Questions about the table below.
1) Give the entry just right of -507.
2) Give the entry just right of 390.
3) Give the entry just right of 322.
4) Give the entry just left of the smallest entry.
5) Give the entry just right of -295.
6) Give the minimum.
7) Give the entry just right of 357.
8) Give the entry just right of 207.
[[-188 -574  -82  236  207  115 -620 -117   57 -158  -37  187 -498   71
    28]
 [ 210   33 -609 -695 -518  -63  344  176 -422 -155 -146   87   89 -463
   103]
 [ 307 -630 -672  -52 -647 -475  -18 -116 -615 -179 -278  310 -216 -449
   140]
 [ 100 -470 -122 -255    4  -21  110  149  -93 -455 -273  353  156 -212
   228]
 [-179  323  306 -564  -23  320  368  388  -63  -99  517 -261   87 -354
  -105]
 [-387 -459  448  213  368  400 -349  106  357 -148  315  177 -336  316
    54]
 [-206 -226  198  326  -11  102  134   25 -181  -34  322 -507   29 -295
  -555]
 [-491 -146  380  368  114  177 -232  390  164  -15  308 -471 -293  152
  -394]]
1) 29
2) 164
3) -507
4) -609
5) -555
6) -695
7) -148
8) 115

[ 29.5  13.7  40.1  18.5  -1.8   3.0   2.7 -54.5]
What is the entry just left of the largest entry?
A: 13.7
What is the entry just left of 13.7?
A: 29.5

Questions about the matrix below.
1) Report the entry just right of -10.6.
2) Report the largest entry.
3) Report the entry just left of -0.9.
4) Report the entry just right of 28.1.
5) Report the entry just right of the largest entry.
[[ 34.3  -1.4  18.4  -5.6 -26.3 -17.2  28.1  11.5  14.8  12.5 -10.3  19.2
  -10.6 -29.2  26.3]
 [-43.9 -37.2 -55.3 -46.2  29.2  -8.5 -34.1  10.4  10.2  -6.3  -5.8   1.7
   -0.9  25.2  13.3]
 [-60.6 -53.7 -43.5 -47.7   2.4 -35.6 -58.2   5.9  25.1   2.1 -21.4  20.4
    1.3  13.0  13.8]
 [  5.1 -23.8  -9.7 -23.1 -39.5 -29.6  -5.6   8.9  56.0  -3.4   2.4   4.4
  -19.3 -25.4  30.8]]
1) -29.2
2) 56.0
3) 1.7
4) 11.5
5) -3.4

Questions about the row below.
1) The last entry?
2) The 3rd entry?
3) The first entry?
[3034 3774 8968 3362]
1) 3362
2) 8968
3) 3034

data = [-20.1  58.8  41.1  24.8   7.6 -16.7 -20.4 -21.3  50.1  45.9]
Read off the entry just left of -20.4.
A: -16.7
Read off the entry just left of 45.9.
A: 50.1

grid =
[[ 15  42  17  -4   5   4  17   5  13  -8   8  11  -2]
 [-26  -3  -3  18  31  20  30   4  20  10   7   9  -6]
 [ 13   1  21   9   2 -30  11  14   9  18   5   9  13]]
The entry directly above 21 -> -3
The 1st entry in reading order -> 15
Find the entry just right of the centre entry.
Answer: 4
The entry just right of the smallest entry -> 11
Find the last entry, reading row by row.
Answer: 13
The entry in the top-right corner -> -2
Find the second entry on the diagonal from the top-right corner.
Answer: 9
Find the third entry on the diagonal from the top-right corner.
Answer: 5
The 3rd largest entry -> 30
The largest entry in the first row -> 42
Find the bottom-left entry.
Answer: 13
The entry just left of -4: 17
The minimum: -30
The fourth entry, reading row by row: -4
The bottom entry of the column that holds the largest entry -> 1

m = (191.321, -119.136, 180.554, -48.011, 105.437, 21.027, 55.530, 208.015, -66.751, 56.081, -50.329)
The entry just left of 208.015? 55.530
The entry just right of -66.751? 56.081
The entry just right of the smallest entry is 180.554
The entry just left of 180.554? -119.136
